Here is a tiny trained network, its code and every weight. The questions are about switching its units off for an input and a class, where a switched-off unit gives its printed mean instead of its output.

import numpy as np


def w(rows, s, z=0):
    codes = np.array(rows[::2]) - 128.0
    scale = np.full(codes.shape[1], s)
    scale[-1] = z or s
    return codes * scale


def f(y):
    return np.maximum(y, 0)


def log_softmax(a):
    a = a - a.max(-1, keepdims=True)
    return a - np.log(np.exp(a).sum(-1, keepdims=True))


def net(x, mask):
    res = np.array(x, float).reshape(1, 4) / 4 @ E
    y = f(res @ A[0][:, :-1].T + A[0][:, -1])
    res = res + np.where(mask, y, B[0][:, -1]) @ B[0][:, :-1]
    return log_softmax(res[-1] @ U[:, :-1].T + U[:, -1])


A, B = {}, {}
E = w([
[242,82,56,110,128,174,111,141,86],'x0',
[48,116,30,89,187,172,199,153,82],'x1',
[185,90,59,255,124,33,118,184,87],'x2',
[122,185,132,118,248,158,45,95,163],'x3',
],0.0098)
A[0] = w([
[79,177,36,171,253,141,186,213,111,114],'N0',
[186,120,142,216,199,80,27,88,148,94],'N1',
[167,209,115,141,184,211,138,109,149,227],'N2',
[56,60,126,31,83,178,222,59,24,212],'N3',
[125,36,179,151,6,124,150,193,129,204],'N4',
[129,230,148,32,94,235,57,91,194,104],'N5',
[179,139,155,185,205,44,60,147,153,6],'N6',
],0.0059,0.0012)
B[0] = w([
[183,159,105,148,65,206,75,244,213,236],'N0',
[87,153,126,55,168,27,130,43,41,238],'N1',
[224,133,131,205,144,150,182,131,153,197],'N2',
[101,62,80,93,177,139,254,29,96,254],'N3',
[117,100,141,206,91,186,84,197,141,241],'N4',
[229,180,158,152,30,188,42,125,143,254],'N5',
[121,143,192,122,171,130,154,67,104,216],'N6',
],0.0081,0.0075)
U = w([
[139,77,129,149,7,158,119,164,253,194],'0',
[178,144,164,218,91,99,25,189,146,177],'1',
[68,62,132,49,220,72,175,33,69,2],'2',
],0.007,0.0013)

Each question gives the input, the list of numbers given to net, and the class t.
The units are the neurons (one row each of A and B). Each row of codes is followed by its name. A weight is (code - 128) times the scale printed after its matrix; where a second scale follows, it is the last column's (A, B and U).
mask holds one flag per neuron, in row order. A switched-off neuron (its flag False) gives its mean, the last column of its row in B, instead of its output. The means were averaged over made-up inputs and are rounded, as every weight is.
A unit's drop is (log p(t) with every unit on - log p(t) with that unit switched off) / (log p(t) with every unit on - log p(t) with every unit switched off).
The circuit of an input: a set's keep is (log p(t) with only the set's units on - log p(t) with every unit switched off) / (log p(t) with every unit on - log p(t) with every unit switched off). Starting from all 7 units, units are removed one at a time, each time the one whose removal leaves the highest keep (on an exact tie, the one counted first), for as long as the keep stays at least 0.8.
units of the circuit, in order: the units of the circuit, biggest drop first
top k neurons: the k neurons with the biggest drops, biggest first
drop of u: that unit's drop, to one decimal
input [-8,8,1,6], class 1: units of the circuit, in order	N0
input [-6,7,-6,2], class 0: top 3 neurons	N5, N0, N1
input [1,6,-5,2], class 0: top 3 neurons	N0, N5, N1
input [7,1,0,-1], class 2: top 2 neurons	N5, N0
input [-2,-8,2,1], class 2: units of the circuit, in order	N1, N5
input [8,3,-6,-2], class 2: top 3 neurons	N3, N0, N4
input [-6,6,4,5], class 1: top 2 neurons	N0, N3
input [-5,8,-5,2], class 0: top 3 neurons	N0, N5, N1
input [-1,8,3,-4], class 0: top 2 neurons	N0, N1
input [-2,7,-4,2], class 0: top 3 neurons	N0, N1, N5
input [-2,3,-6,3], class 0: top 2 neurons	N5, N1
input [-2,-6,1,7], class 2: top 4 neurons	N1, N0, N6, N4
input [-6,8,-6,7], class 0: drop of N6	0.0
input [-1,3,-4,-8], class 2: units of the circuit, in order	N3
input [7,4,-2,5], class 0: drop of N0	0.1
input [-7,-8,6,3], class 2: drop of N1	0.3
